(in the rows, 128 means zero)
[151 186 114 116 128 144 103 134 153 119 104 130  96 174 110 126  96 112
 159 113 161 157 121 110 148 120 131 182  64 108 139 117 134  93 188 126
 138 150 145 145 120 176] | tozu
[140 132 139 128 136 153 101 105 114 113 120 138 138 157 121 127 115 140
 121 125 121 142 122 134 175 136 122 146  83 116 131 137 129 152 142 150
 133 132 112 112 137 181] | sav
[109  76 151 140 138 133 130 111 106 116 108 138 165 103 156 136 157 149
  96 117 100 102 123 137 153 144 118  78 158 139 119 142 127 172  87 163
 129 144  91 112 144 151] | dumok
[137 164 115 130 152 110 145 121 125 145 149 132 102 114 145 111 124 139
 134 125  97  93 172 129 166 149  67 127 151 136 125 153 124 129 139 138
  74  83 121 157 138  70] | Zalo
[135 153 114 101 134 128 117 139 150 130  96 113 113 133 143 126 123 101
 137 106 140 108 113 113 130 128 111 131 124 128 133 108 142  78 141 129
 144 147 131 148 132 137] | tozu
[117 115 130 149 136 109 163 119 112 152 127 124 131 103 163 129 155 139
 133 124  91  91 160 128 150 138  98 110 175 136 120 146 123 154 111 149
 101 111 115 139 135  76] | sav
[130 122 128 125 137 122 167 156 127 125 117 120 130 105 134 151 155 136
 132 104 105 111 130 123 140 146  73 129 159 130 124 134 131  97 101 131
 126 122 135 144 129 117] | sav
[ 99  67 136 119 120 129 142 125 134 147  64 103 159  97 171 146 172  99
 111 111 130  77  85 113  95 126 146  84 167 129 133 109 137 121  89 146
 176 180 104 130 145 146] | sav
[162 181 123 124 150 148 109 126 126 116 146 155 112 157 105 126 101 155
 133 125 106 130 146 142 187 146  84 168  81 127 137 144 134 126 151 137
 105 104 122 139 136 165] | lir
[108  60 155 143 141 139 127 106 101 114 107 145 172 104 150 139 163 151
  93 122 102 106 119 138 151 141 129  74 153 130 122 144 120 187  82 167
 137 144  87 103 145 162] | dumok
[105  69 155 146 142 136 117  95 102 129 104 143 173 117 150 130 150 132
  91 120 112 109 112 143 158 133 142  79 143 135 124 134 131 182  91 164
 137 144  91 109 144 176] | tozu
[158 199 113 128 140 140  90  96 147 130 123 142  91 180 126 101  78 128
 149 138 142 139 155 109 185 125 135 177  51 107 138 151 128 144 210 163
 132 124 115 135 136 160] | Fip
[103  93 134 151 132 118 150 102 103 158 114 124 139  87 172 129 151 133
 113 123 103  76 139 119 143 122 138  88 173 131 124 147 117 171  95 152
 119 135 100 134 145  91] | lir
[120  93 141 126 142 139 110 108 124 120 101 137 154 120 146 128 146 139
 109 125 115  98 112 135 138 144 128  95 132 133 129 129 136 153 109 153
 148 147  94 116 145 171] | dumok
[129 153 124 142 145 122 132 106 119 135 127 139 115 139 141 123 126 140
 135 118 115 125 156 121 182 129 115 148 127 124 125 159 119 154 147 159
 110 120 117 139 137 119] | med
[135 154 124 153 139 124 119  97 121 133 139 141 114 149 140 114 106 138
 135 134 121 130 165 119 179 123 128 144 105 117 129 156 114 169 161 156
 111 118 116 129 131 122] | Fip
[180 233 121 130 134 162  65 114 132  92 158 156  93 210  83 114  60 152
 154 133 142 186 150 125 192 136 113 215  17 105 135 138 120 126 214 133
 116 109 142 130 121 193] | kose
[132 120 131 120 137 143 100 112 120 118 107 138 137 135 137 124 119 133
 104 123 123 116 112 129 146 134 131 116 105 126 133 132 134 135 126 141
 148 135 109 124 146 169] | fal
[195 252  93 123 159 140 109 140 141 120 188 170  53 193  68 108  54 165
 163 123 117 178 190 132 202 136  68 238  40 108 142 162 116  94 215 115
  71  55 163 149 126 110] | lir
[126  95 137 144 151 101 184 155 114 140 141 140 150  86 147 158 170 156
 117 115  61  66 156 163 153 162  61  95 191 152 125 155 136 148  57 144
 101  92 113 143 137  92] | Fip
[127 115 141 150 144 124 148 126  98 117 131 152 142 123 129 150 142 160
 113 115  85 120 155 145 173 148  92 118 147 136 124 160 121 162 103 151
 111 110 113 131 135 133] | fal
[139 134 140 128 133 158  80  89 120 112 110 142 137 163 126 116 100 134
 102 134 137 153 105 125 162 122 147 146  68 112 128 130 128 160 152 152
 146 149 107 110 141 198] | silag
[ 95  64 140 121 116 128 143 126 131 143  57 105 161  91 169 140 164  98
 122 114 131  86  80 111 102 121 166  76 155 129 128 104 136 123  95 150
 180 189 102 128 142 157] | lir
[151 176 106 114 128 117 158 179 147 120 138 119  87 134 110 144 117 127
 163 104 125 142 140 125 130 139  73 175 119 122 130 128 129  65 146  95
  96 110 167 159 117 102] | Zalo
[144 172 114 137 137 137  98  88 121 136 119 141  99 158 142 108  93 129
 129 136 131 129 159 106 175 121 132 152  83 113 130 151 119 158 186 162
 124 122 111 132 139 144] | fal
[105 111 138 141 120 160  84  67 111 138  88 134 142 144 151 105 116 123
 103 143 163 130 114  99 144 107 202 115  94  99 135 140 116 190 159 164
 166 168  92 108 144 175] | Bomev
[158 188 125 130 148 145  98 124 124 113 141 154 108 159 111 128 100 147
 129 121 117 141 143 138 181 141  90 164  78 121 132 142 138 124 154 138
 108 110 126 141 128 173] | tozu
[123 129 127 140 125 143  97  84 112 133 105 132 122 144 153 105 104 124
 116 143 146 132 131 108 148 110 163 126  97 111 127 132 114 170 162 149
 144 140 112 114 139 150] | fal
[139 161 123 119 116 153  76 121 144 110 101 114 114 162 121 125  98 115
 134 121 173 148  97  95 130 114 141 165  69 107 138 105 118 102 170 127
 162 168 136 133 127 188] | kose
[162 219 106 139 146 108 172 167 122 129 183 143  85 136 111 134 118 160
 169 124  91 132 214 137 187 157  40 175 148 137 114 168 124 107 154 119
  62  55 158 169 111  58] | Bomev
[119 128 134 131 127 165  70  60 118 129 101 143 137 166 135  95  99 120
 106 139 166 150 120 100 170 110 193 130  72  97 137 144 113 188 179 173
 154 155  94  98 141 187] | Bomev
[130 146 118 142 157 101 161 113 127 168 124 139 118 111 161 126 147 134
 151 117  74  68 179 124 177 152  86 118 162 142 125 159 130 149 132 174
  93 104 102 157 141  85] | lir
[125 138 121 137 138 124 132 111 111 136 137 132 118 120 145 120 128 142
 119 126 119 116 145 125 155 123 118 133 139 127 123 151 116 154 123 136
 102 114 123 137 140  93] | med
[ 92  45 161 156 127 132 130 101  99 124  95 127 186  97 158 138 169 132
  87 121 106  95 102 130 132 134 150  60 172 137 121 134 121 181  76 175
 162 154  80 107 150 164] | kose
[113 114 129 112 117 141  92 106 143 129  72 114 133 136 154 123 122  96
 118 120 164 119  85 104 115 116 168 118  97 111 135 106 130 127 147 138
 167 181 113 127 140 177] | Zalo
[123 111 136 127 130 145 121 127 108 122 119 139 148 124 136 137 138 146
 103 123 117 112 123 136 145 142 124 118 131 121 130 142 131 150 105 138
 132 129 112 119 137 151] | Bomev
[146 162 112 120 138  96 190 191 143 128 132 113  97 106 132 155 146 138
 156 106  88 103 154 136 127 148  44 152 180 143 117 128 137  70 112 110
  99  95 158 177 118  55] | silag
[177 215 107 125 149 120 146 170 125 115 177 152  82 151  99 145 102 169
 151 122  83 130 192 155 176 159  28 189 120 139 131 160 126  99 153 109
  66  60 155 163 122  95] | fal
[ 80  20 163 142 129 135 125  98  95 127  85 127 193  85 172 134 173 129
  72 115 114  96  86 133 126 126 162  42 180 133 119 128 128 185  54 163
 155 165  83  92 148 168] | tozu
[116 110 126 145 142 118 143 111 118 144 116 131 130 101 165 113 148 137
 122 124 106  87 149 119 153 137 121  90 167 132 120 151 123 164 111 162
 124 122 100 134 145  97] | dumok
[ 89  36 160 160 129 128 132  99  94 134  95 131 189  81 180 139 177 148
  74 124  96  76 100 132 123 138 140  50 187 143 113 136 128 189  54 169
 157 149  80 105 158 155] | kose
[125 121 124 112 126 137 113 130 151 119  82 118 126 129 146 131 136 111
 132 111 154 119 101 104 125 125 140 127 116 119 131 115 132 116 137 144
 166 167 120 124 132 169] | dumok
[152 203 116 135 143 149 100 103 118 121 148 150  94 178 109 109  83 148
 138 132 134 162 172 116 201 127 108 182  74 106 131 160 113 150 194 147
  98  99 129 133 125 135] | Bomev
[162 199 106 110 129 129 126 158 152 118 129 125  89 160 105 138 106 119
 169 112 143 144 135 114 147 138  88 187  94 120 134 116 139  67 177 109
 133 123 161 158 114 139] | rodo
[122 125 136 132 124 171  65  60 118 134 101 140 133 160 137  88  91 121
 111 148 167 148 106 101 157 101 204 126  55  97 138 131 111 180 180 162
 157 164  96 102 149 189] | lir
[161 215 108 137 140 123 124 125 128 130 161 148  82 162 117 114  91 152
 165 126 119 149 183 116 192 140  86 191  96 116 126 153 120 130 192 134
  93  89 147 148 118 108] | rodo
[110  99 136 141 142 119 133  89 120 157  97 123 141 102 174 117 152 122
 104 129 102  68 130 118 135 132 128  86 172 132 126 141 130 167 109 172
 128 134  86 140 151 108] | silag
[144 158 117 136 155  92 194 148 126 147 154 131 105  94 146 140 155 163
 135 119  60  71 186 144 154 157  25 130 204 160 113 158 133 120 108 136
  65  68 128 179 133  31] | silag
[117  84 141 137 147 113 159 134 103 125 123 139 155  94 147 149 163 152
 101 117  78  83 141 153 146 154  86  85 187 152 122 145 129 150  71 144
 119 105 106 136 144 113] | fal
[140 161 114 112 124 124 149 162 144 126 109 119 111 137 119 151 132 119
 159 112 134 129 136 116 132 139 101 160 128 125 126 127 132  82 148 117
 133 139 150 152 116 129] | Bomev
[107  76 131 115 123 123 152 153 133 126  87 108 146  82 165 149 172 123
 117 111 126  87  99 116  90 131 116  85 178 132 121 111 132 111  80 128
 152 160 123 125 133 124] | dumok
[176 209 120 119 145 152  91 129 128 100 151 155 103 185  91 129  89 153
 144 128 121 153 149 136 193 154  70 188  64 117 136 137 133 112 187 134
 118 101 133 147 127 172] | rodo
[126 119 118 115 128 104 173 165 140 144 108 117 126  94 147 156 161 124
 135  99 111  91 123 120 116 139  85 122 179 143 122 124 140  91  99 119
 134 134 143 149 127 103] | rodo
[146 157 124 119 129 153  85 113 131 109 124 141 115 164 117 113  98 135
 125 126 138 147 116 129 163 132 125 157  63 108 140 134 130 139 164 135
 119 130 118 124 135 177] | Zalo
[100  88 133 118 117 127 147 144 131 135  82 110 150 105 148 151 162 111
 123 114 136 104 106 115 103 126 138 102 167 126 131 117 128 120 104 133
 154 163 123 129 126 136] | Bomev
[ 98  74 138 148 123 115 150  99 101 156 106 127 150  83 174 127 161 132
 106 123 109  88 124 112 129 121 145  81 180 126 117 141 122 177  95 153
 130 141 105 116 140 101] | rodo
[113  87 142 129 133 132 132 131 110 126 118 126 156  98 150 141 152 139
 110 127 103  89 110 142 126 141 121  90 158 136 127 125 132 139  82 131
 129 132 109 126 141 134] | lir
[119 129 139 144 122 161  61  53 120 138  83 134 130 163 151  97  96 108
 103 157 163 135 103 103 137  97 210 130  65  94 140 124 118 191 184 168
 164 173  87 113 148 190] | silag
[ 90  57 140 123 113 130 133 118 134 127  56 104 158  90 178 140 167  98
 114 117 149  94  79 103  90 115 180  74 159 125 123 106 133 141  97 149
 182 198 102 110 137 163] | dumok
[188 234 112 117 141 155  88 154 135  86 178 148  81 191  84 124  62 163
 149 130 127 172 162 145 196 141  67 210  43 107 143 145 123 104 182 110
  93  81 154 145 117 146] | Fip
[144 166 118 112 127 139 113 143 145 112 109 125 106 156 117 132 105 120
 146 107 154 155 121 113 143 122 119 170  88 115 133 117 133  92 162 121
 138 145 148 135 120 161] | tozu
[ 90  68 141 150 115 137 102  64 104 144  73 126 153 120 177 105 131 115
  98 136 153 118 105  96 133  99 214  87 118 109 125 135 112 203 133 168
 172 177  90 100 150 160] | fal
[118 119 125 138 140 105 150 116 120 153 111 128 126 108 165 128 148 131
 131 127  97  78 159 125 138 141 112  98 175 140 123 145 126 148 123 156
 128 115 107 152 143  85] | fal
[102  62 160 143 137 133 129  94  97 130 105 142 183 104 156 139 164 141
  89 121  98 101 112 136 153 145 123  70 167 138 120 137 131 181  84 168
 143 143  88 103 144 168] | rodo
[142 153 132 129 135 157  81 100 119 113 115 148 125 166 121 123  99 138
 118 124 138 147 118 128 175 123 142 155  62 109 136 139 132 157 156 146
 132 141 112 116 136 199] | tozu
[109  96 133 140 117 151  73  67 120 142  83 124 139 135 168  99 109 115
  96 145 163 110  98  98 135  96 199 106  84  95 142 132 113 190 146 162
 169 174  88 105 153 165] | Fip
[138 172 118 136 124 143  93  98 125 137 124 139 103 157 138 114  98 130
 132 137 149 134 139 105 154 113 153 161  86 104 135 137 125 157 181 142
 135 137 124 128 131 148] | rodo
[168 196 121 126 135 160  75 112 132  98 144 149 104 187 104 115  73 147
 129 130 140 162 138 127 191 130 116 188  35 104 142 147 125 136 186 143
 128 122 122 126 132 193] | Fip
[105  73 134 125 130 119 155 139 130 132  85 113 152  85 165 146 175 116
 115 108 120  81 110 117 113 134 120  78 182 139 123 122 129 124  83 145
 153 164 109 133 140 125] | dumok
[ 98  76 137 133 123 108 175 148 133 134  82 109 148  93 155 157 175 110
 135 100 117  97 111 122 111 138 122  95 180 134 125 122 134 120  91 137
 138 158 121 140 130 127] | Zalo
[153 182 111 139 141 111 162 143 122 142 163 142  92 132 117 134 126 152
 157 123  96 109 186 134 169 150  63 160 155 130 131 158 117 125 152 127
  86  74 142 166 125  58] | rodo
[117 115 124 122 112 138 115 122 147 124  71 118 125 135 154 128 133 104
 143 117 163 130  98  95 109 114 183 129 103 107 130 112 131 129 151 146
 180 186 119 120 131 166] | dumok
[114 112 130 150 135 125 139  91 110 159 113 128 134 108 171 112 143 133
 111 126 104  94 147 114 153 127 124 100 154 124 125 152 122 168 121 166
 124 124  97 126 149 103] | sav
[125 116 130 151 154 102 165 120 120 156 134 139 134 104 154 133 151 142
 125 127  81  68 167 142 168 151  78 100 174 145 126 159 125 165  99 162
  94  97 105 154 141  81] | Fip
[ 80  52 148 152 109 142  96  47 102 142  69 120 163 115 184 108 137 104
  89 130 153 114  89  98 124  99 223  74 115 102 127 130 116 210 129 168
 162 189  78  86 152 170] | Zalo
[137 141 120 130 134  91 206 188 139 139 118 115 109 100 134 178 167 127
 161 106  80  89 152 140 109 149  58 144 192 143 121 131 139  83 103 116
  96 109 151 175 116  63] | silag
[138 165 113 104 125 141 102 125 157 118  82 115 111 157 141 127 116 107
 145 111 158 136 105 102 145 120 139 160  86 118 132 118 137  97 172 145
 164 168 125 142 135 180] | med
[ 79  17 156 143 125 120 136  98 104 143  76 125 188  80 179 143 180 119
  83 111 106  76  87 132 113 135 168  48 175 133 124 134 134 187  55 160
 152 173  79 101 155 161] | Zalo
[102  95 143 146 140 122 130  85 115 152 103 138 146 115 163 112 143 129
 115 119 115 109 138 118 164 126 149  85 154 130 120 149 122 182 122 180
 126 138  95 121 141 127] | tozu
[152 170 116 104 129 140 115 151 146 101 119 118 102 150 115 134 111 125
 153 119 151 141 129 114 138 133 100 166  97 119 131 115 125  88 164 116
 129 141 145 140 120 144] | dumok
[118 117 133 146 141 118 141  95 117 153 100 137 131 129 157 125 139 123
 134 130 105  95 155 123 153 137 135 109 145 130 131 150 124 172 146 174
 127 123  98 134 143 123] | fal
[183 224 116 128 146 144 117 148 127 102 168 152  81 174  90 133  84 165
 139 127 104 157 165 147 183 143  62 210  77 119 133 155 132 111 172 120
  80  80 146 153 125 133] | silag
[124 122 131 115 120 144 108 118 142 128  80 113 134 143 138 128 127 100
 133 118 155 135  94 105 127 117 153 133  95 112 134 108 133 109 151 142
 173 173 122 124 133 180] | sav
[157 170 125 126 142 154  88 112 126 104 134 149 116 162 121 113  99 150
 130 130 129 139 145 132 183 145 106 155  74 117 132 141 126 148 165 147
 121 117 116 121 133 176] | dumok
[131 137 126 146 149 109 173 129 106 150 159 133 118 102 145 132 145 155
 126 120  76  94 181 139 161 147  62 120 186 142 120 162 116 140 106 136
  74  78 127 146 136  49] | sav
[131 117 139 133 140 136 114 112 106 114 120 142 142 134 135 137 126 144
 110 126 111 119 132 137 159 144 113 121 121 131 126 139 127 153 116 140
 128 123 113 122 140 158] | fal
[142 157 114 111 127 133 121 156 146 120 115 120 106 144 118 134 116 115
 146 112 153 140 115 116 128 124 111 160 104 117 134 111 134  83 145 109
 129 138 153 143 120 143] | tozu
[132 150 122 142 121 142 101  87 113 130 112 136 107 151 144 111  96 132
 128 138 152 146 143  98 155 107 172 153  78 101 129 149 112 170 181 148
 140 138 118 116 136 151] | fal
[132 154 127 142 134 144  88  68 128 131 118 145 113 166 136  91  91 127
 128 132 148 154 136 110 174 122 156 150  70 105 132 140 117 172 188 158
 125 129 109 117 141 166] | Zalo
[155 182 108 110 139 117 138 163 164 128 119 124  96 142 124 137 115 119
 160 115 130 115 140 121 138 137  91 169 106 125 138 127 138  78 156 124
 131 123 146 160 124 127] | Fip
